Each row has a name. Each question is about the rows just above it.

Columns, left to right: D V J S U Y C T Z R
tife: -4.84, 3.42, 6.88, 3.22, 3.00, 6.90, -3.73, 6.55, 1.00, 5.92
Bipem: -0.93, -3.98, -0.78, -8.01, 2.98, 2.80, 6.26, 0.78, 0.24, 2.13
mis: -1.11, 0.81, 8.86, 3.43, -2.68, -5.29, -6.99, 4.94, -8.91, -3.04
Fupe: -0.93, -3.98, -0.78, -8.01, 2.98, 2.80, 6.26, 0.78, 2.87, -8.43
zokos: -8.89, -8.28, -2.90, 4.68, -5.67, -7.24, 2.37, 2.74, 6.33, -3.81
Leke: -1.11, 0.81, 8.86, 3.43, -2.68, -5.29, 5.59, 6.43, 3.44, 3.06
Does one of the named rows hold -3.98, -0.79 side by side, in this order? -> no
Is -0.78, -3.98 printed in one of the named rows, side by side and in this order? -> no

Columns, left to right: Q H B G
rafe: -1.72, 1.12, -0.07, -0.55
per: 2.09, -0.41, 0.38, 0.00
Tava: 4.41, -9.28, 4.96, 3.69
topo: -8.03, 9.14, -6.17, -2.17
nitid: -2.28, -0.99, -1.26, 1.96
nev: -4.05, 9.40, -4.51, -3.85
repad: 1.17, 0.54, 0.76, -0.91
pov: -5.52, 4.65, -3.90, -0.40
Lesal: 5.75, -6.97, 4.31, 2.18
vaga: -2.41, 5.39, -2.62, -2.12
Mol: -4.28, 9.22, -4.80, -3.50
Among the named rows, does one hold 1.12, -1.72 next to each other, in this order? -> no
Is -4.04, 9.40 printed in one of the named rows, side by side and in this order? -> no

Columns, left to right: K L F P
Nake: 0.73, 0.25, -0.32, -1.29
Dutid: -6.96, -1.67, 5.96, 5.10
banoz: -7.57, -2.86, 7.18, 5.63
nufis: -2.23, -0.74, 1.51, 1.03
Zatom: 4.39, 1.75, -3.98, -3.10
bukel: -7.55, -1.66, 6.35, 5.08
Lol: -3.98, -1.44, 3.87, 2.84
Which column holds this, read top down? -6.96, -7.57, -2.23, 4.39 -> K
Among the named rows, does one hold -1.44, 3.87, 2.84 next to each other, in this order? -> yes
-1.29, 5.10, 5.63, 1.03 is in which column, read top down? -> P
4.39, -7.55, -3.98 is in which column, read top down? -> K
Is -2.23, -0.74, 1.51 printed in one of the named rows, side by side and in this order? -> yes

Columns, left to right: A X W N
kem: 0.24, -0.07, 1.82, 3.13
volad: -0.16, -1.45, -0.70, 4.86
vus: 0.45, -0.26, -1.32, -1.31
Rekog: 0.55, -0.85, 1.67, -9.94
Mov: 0.37, 0.43, 0.93, -7.37
Tak: -0.29, -1.27, 1.60, 1.52
zosem: 0.46, -1.55, 0.22, -0.66
Does one of the named rows hold 0.43, 0.93 side by side, in this order? -> yes
Does one of the named rows hold 3.13, 1.82, -0.07 side by side, in this order? -> no

Columns, left to right: tobu zutav Kuz Ded Bakef fidi bulob
Deti: 6.40, 7.83, -1.85, 0.39, -3.11, 2.51, 1.16
Kifaz: 6.95, 7.30, -1.45, 0.46, -3.18, 2.73, 1.65
limup: 7.34, 5.40, -0.45, 0.54, -2.97, 2.94, 2.54
Gefak: 6.65, 3.20, 0.38, 0.53, -2.40, 2.72, 2.89
labil: 5.74, 8.04, -2.14, 0.33, -2.73, 2.28, 0.75
nodis: 7.12, 4.25, 0.02, 0.55, -2.71, 2.88, 2.81
fufif: 6.65, 8.04, 0.38, 0.53, -2.40, 2.72, 2.89
Is 7.34, 5.40, -0.45, 0.54 printed in one of the named rows, side by side and in this order? -> yes
Among the named rows, does one hold 6.65, 8.05 next to each other, in this order? -> no
Which column holds this, read top down? 6.40, 6.95, 7.34, 6.65, 5.74 -> tobu
Does one of the named rows hold -2.96, 2.94, 2.54 side by side, in this order? -> no
Which column holds this, read top down? 8.04, 4.25, 8.04 -> zutav
Does one of the named rows hold 0.53, -2.41 side by side, in this order? -> no
Is 2.72, -2.40, 0.53, 0.38 printed in one of the named rows, side by side and in this order? -> no

Columns, left to right: balob Gom vetet burof laso suz
Tinol: 2.10, 4.25, 0.49, -5.89, -4.00, 0.44
kib: -5.70, -3.83, 2.46, 1.93, -3.11, 4.56
Mame: 3.55, 2.58, -6.32, 1.83, 7.06, -2.84
tas: -3.51, -3.65, 3.68, -0.04, -2.65, 1.42
rutuf: -0.30, -0.05, 1.79, -2.47, -2.25, 0.86
nelu: -7.84, -3.86, 2.60, 1.41, -2.39, 7.49
lases: -0.83, -5.19, 7.05, 2.52, -3.42, -4.23
Tonun: 3.72, 1.97, -5.89, 1.77, 7.13, -2.77
Zilud: 4.87, 5.91, -7.18, -1.31, 4.68, -1.11
dokis: 4.15, 3.05, -6.99, 0.31, 6.27, -1.87
mogi: -4.53, -4.28, 2.32, 1.84, -1.56, 4.69
-2.39, -3.42, 7.13, 4.68, 6.27, -1.56 is in which column, read top down? -> laso
Does one of the named rows hold 2.60, 1.41 side by side, in this order? -> yes
-5.89, 1.93, 1.83 is in which column, read top down? -> burof

Columns, left to right: mev riru nuzu Basig Bufab
Kun: 6.83, 6.45, -3.40, -4.50, 7.45
ripoz: 2.69, 1.15, -0.61, -2.22, 4.25
Sop: 2.22, 2.48, 0.75, -1.62, 2.84
malot: 7.77, 8.62, -3.52, -4.86, 7.66
Kopi: -8.86, -8.28, 5.55, 9.12, -8.94
Tel: 5.90, 5.89, -4.33, -2.20, 5.84
zomup: -1.10, -1.20, 2.55, 0.98, -0.27
Is -2.20, -4.33, 5.89, 5.90 printed in one of the named rows, side by side and in this order? -> no
Which column holds 7.77, -8.86 top down? -> mev
Does one of the named rows hold 2.55, 0.98, -0.27 side by side, in this order? -> yes
Among the named rows, does one hold 2.47, 0.75 next to each other, in this order? -> no
7.66, -8.94, 5.84, -0.27 is in which column, read top down? -> Bufab

Columns, left to right: ralab vik Sugi Mafu zere dafub mola
nufev: 4.51, 1.34, -4.80, -2.40, 1.59, 5.86, -1.95
botag: -9.85, -2.26, -8.13, 5.06, 2.28, -0.59, -5.80
dazu: -3.36, 0.04, -5.60, 3.49, 4.14, 4.42, 6.78
Which column holds -2.40, 5.06 top down? -> Mafu
5.06, 3.49 is in which column, read top down? -> Mafu
-8.13, -5.60 is in which column, read top down? -> Sugi

Columns, left to right: Putur Ruda birov sek Vor Gofet Gino
venan: 2.70, 2.20, 2.10, 8.02, 0.45, -4.54, -1.05
pevi: -1.22, -4.41, 6.83, -1.01, 2.82, 0.71, 0.87
surek: 2.70, 2.20, 2.10, -1.01, 2.82, 1.31, -0.76
Among the named rows, does one hold -1.22, -4.41 next to each other, in this order? -> yes
0.45, 2.82 is in which column, read top down? -> Vor
Does one of the named rows hold 2.70, 2.19, 2.10, -1.01, 2.82 side by side, in this order? -> no
Among the named rows, does one hold 2.10, 8.02, 0.45, -4.54 next to each other, in this order? -> yes

Columns, left to right: geze bur rego Vagu
zodol: -1.16, 1.93, -1.73, 0.28
sido: -7.53, -1.10, 1.71, -4.50
Laz: -7.53, -4.75, 1.71, -4.50
Does one of the named rows hold 1.71, -4.50 side by side, in this order? -> yes
-7.53, -7.53 is in which column, read top down? -> geze
Which column holds this, read top down? -1.16, -7.53 -> geze
Is -1.10, 1.71 printed in one of the named rows, side by side and in this order? -> yes
Which column holds 0.28, -4.50 top down? -> Vagu
-4.50, -4.50 is in which column, read top down? -> Vagu
Among the named rows, does one hold 1.93, -1.72, 0.28 next to each other, in this order? -> no

Columns, left to right: Roner ton tinil podul Fas zor goduz lesab
pib: -3.50, -4.39, 3.98, 0.66, 5.57, -1.80, -0.63, -4.41
Sevuv: 3.21, -1.87, -4.43, -0.45, -7.41, 6.96, 2.74, -0.80
gel: 0.14, 9.28, 1.10, -2.13, 6.74, -0.77, -2.17, -2.47
gev: 1.90, 6.98, 4.41, 2.95, -2.19, -0.42, 2.00, -2.63
Nane: -0.96, -4.46, 1.95, 0.32, -3.14, -0.09, 0.38, -0.29
Which column holds this, read top down? 3.21, 0.14, 1.90, -0.96 -> Roner
Among the named rows, does one hold -2.13, 1.10 next to each other, in this order? -> no
Among the named rows, does one hold -0.96, -4.47, 1.95, 0.32, -3.14 next to each other, in this order? -> no
Is -7.41, 6.96, 2.74, -0.80 printed in one of the named rows, side by side and in this order? -> yes
Among the named rows, does one hold -4.38, 3.98, 0.66, 5.57 next to each other, in this order? -> no
Is 6.75, -0.77, -2.17 printed in one of the named rows, side by side and in this order? -> no
Which column holds 2.95, 0.32 top down? -> podul

Columns, left to right: nevek nanod pep Lituk
Teg: -0.31, -3.89, -2.09, -1.06
Mepop: -0.28, 3.75, 0.79, 6.55
gavov: -0.31, -4.02, 0.12, -1.16
Gavi: -0.31, -4.02, -1.94, -1.16
Refiv: -0.10, 1.13, 3.79, -3.81
pezug: -1.02, -1.59, -2.10, -6.00
nonev: -1.03, 7.16, 3.67, 5.58
Kog: -0.17, 3.75, 0.79, 6.55
Which column holds -6.00, 5.58 top down? -> Lituk
Which column holds -0.28, -0.31 top down? -> nevek
Which column holds -0.28, -0.31, -0.31, -0.10, -1.02, -1.03, -0.17 top down? -> nevek

